Below are the code and all the weights of a small trained network. Each question names an input and a class and asks about switching units off, where a switched-off unit gives its printed mean instead of its output.

import numpy as np


def w(rows, s, z=0):
    codes = np.array(rows[::2]) - 128.0
    scale = np.full(codes.shape[1], s)
    scale[-1] = z or s
    return codes * scale


def norm(h):
    return h / np.sqrt((h * h).mean(-1, keepdims=True) + 1e-5)


def f(y):
    return y / 2 * (1 + np.tanh(0.7978845608 * (y + 0.044715 * y**3)))


def log_softmax(a):
    a = a - a.max(-1, keepdims=True)
    return a - np.log(np.exp(a).sum(-1, keepdims=True))


def net(x, mask):
    res = np.array(x, float).reshape(1, 2) / 4 @ E
    u = 0
    for l in range(2):
        y = f(norm(res) @ A[l][:, :-1].T + A[l][:, -1])
        res = res + np.where(mask[u : u + 7], y, B[l][:, -1]) @ B[l][:, :-1]
        u += 7
    return log_softmax(norm(res)[-1] @ U[:, :-1].T + U[:, -1])


A, B = {}, {}
E = w([
[77,189,64,205,202,112,117,103,124,75],'x0',
[49,238,54,253,210,182,56,71,148,31],'x1',
],0.0015)
A[0] = w([
[162,79,168,55,124,103,158,64,64,171,163],'L0N0',
[153,98,167,70,132,125,135,114,81,189,32],'L0N1',
[48,181,42,195,149,119,112,85,108,93,147],'L0N2',
[76,148,45,156,178,86,166,100,78,94,64],'L0N3',
[158,154,192,120,56,252,57,159,217,141,155],'L0N4',
[41,201,86,218,184,182,104,127,160,17,83],'L0N5',
[148,133,172,126,54,175,108,144,197,127,7],'L0N6',
],0.003,0.0016)
B[0] = w([
[125,93,127,191,129,72,198,114,48,156,175],'L0N0',
[107,137,102,187,169,62,150,159,153,91,147],'L0N1',
[195,177,91,187,142,171,94,39,95,93,216],'L0N2',
[79,126,187,100,147,202,79,119,109,163,166],'L0N3',
[71,147,179,101,196,189,105,140,124,208,153],'L0N4',
[178,63,72,136,26,3,189,154,133,80,254],'L0N5',
[100,158,106,80,161,170,81,109,158,90,124],'L0N6',
],0.0031,0.0057)
A[1] = w([
[104,102,177,61,139,117,142,163,153,169,131],'L1N0',
[172,68,155,58,74,168,143,133,174,174,56],'L1N1',
[212,173,29,133,44,135,112,89,197,15,59],'L1N2',
[125,155,116,125,179,73,144,114,127,100,171],'L1N3',
[37,204,199,48,199,208,93,223,252,153,13],'L1N4',
[133,116,193,157,166,144,124,66,70,186,147],'L1N5',
[223,202,34,187,52,55,52,84,199,12,6],'L1N6',
],0.0038,0.0023)
B[1] = w([
[107,156,94,114,158,128,96,156,196,131,145],'L1N0',
[94,155,65,230,150,94,136,84,98,62,130],'L1N1',
[76,173,49,229,204,20,118,42,145,94,224],'L1N2',
[83,91,101,123,111,110,108,167,219,173,146],'L1N3',
[66,157,178,68,202,188,112,225,206,199,134],'L1N4',
[180,169,122,108,78,194,77,86,129,51,143],'L1N5',
[5,153,19,246,211,64,99,74,236,20,255],'L1N6',
],0.0033,0.0076)
U = w([
[243,191,206,50,47,243,13,29,48,60,3],'0',
[38,221,222,16,253,228,23,219,243,213,121],'1',
[35,216,38,230,226,38,32,34,230,23,253],'2',
[220,31,229,46,47,19,220,205,44,229,246],'3',
],0.0043,0.0032)

Each question gives the input, the list of numbers given to net, and the class t.
The units are the neurons (one row each of A and B). Each row of codes is followed by its name. A weight is (code - 128) times the scale printed after its matrix; where a second scale follows, it is the last column's (A, B and U).
mask holds one flag per neuron, layer by layer. A switched-off neuron (its flag False) gives its mean, the last column of its row in B, instead of its output. The means were averaged over made-up inputs and are rounded, as every weight is.
A unit's drop is (log p(t) with every unit on - log p(t) with that unit switched off) / (log p(t) with every unit on - log p(t) with every unit switched off).
The circuit of an input: a set's keep is (log p(t) with only the set's units on - log p(t) with every unit switched off) / (log p(t) with every unit on - log p(t) with every unit switched off). Starting from the 12 units with the biggest drops (on a tie, the unit counted first), units are removed one at a time, each time the one whose removal leaves the highest keep (on an exact tie, the one counted first), for as long as the keep stays at least 0.8.
units of the circuit, in order: the units of the circuit, biggest drop first
top k neurons: the k neurons with the biggest drops, biggest first
k most important neurons of layer l: the k neurons of layer l with the biggest drops, biggest first
drop when u is switched off: that unit's drop, to one decimal
input [-2,-8], class 3: units of the circuit, in order -> L1N6
input [-8,0], class 1: 2 most important neurons of layer 1 -> L1N2, L1N6
input [-1,0], class 1: top 3 neurons -> L0N5, L0N4, L0N2
input [6,-3], class 0: units of the circuit, in order -> L0N3, L0N5, L1N6, L1N2
input [4,-2], class 0: top 3 neurons -> L0N3, L0N5, L1N6
input [8,-5], class 0: top 2 neurons -> L0N5, L1N6
input [0,0], class 0: 3 most important neurons of layer 1 -> L1N6, L1N2, L1N5
input [2,-1], class 0: 2 most important neurons of layer 0 -> L0N3, L0N5
input [3,-3], class 3: units of the circuit, in order -> L1N6, L0N2
input [-5,-1], class 3: 4 most important neurons of layer 0 -> L0N0, L0N3, L0N2, L0N1
input [-7,0], class 1: 3 most important neurons of layer 1 -> L1N2, L1N6, L1N0
input [-4,2], class 1: drop when L1N3 is switched off -> 0.0
input [-5,-4], class 3: drop when L1N2 is switched off -> 0.2
input [7,-7], class 3: drop when L1N2 is switched off -> 0.1
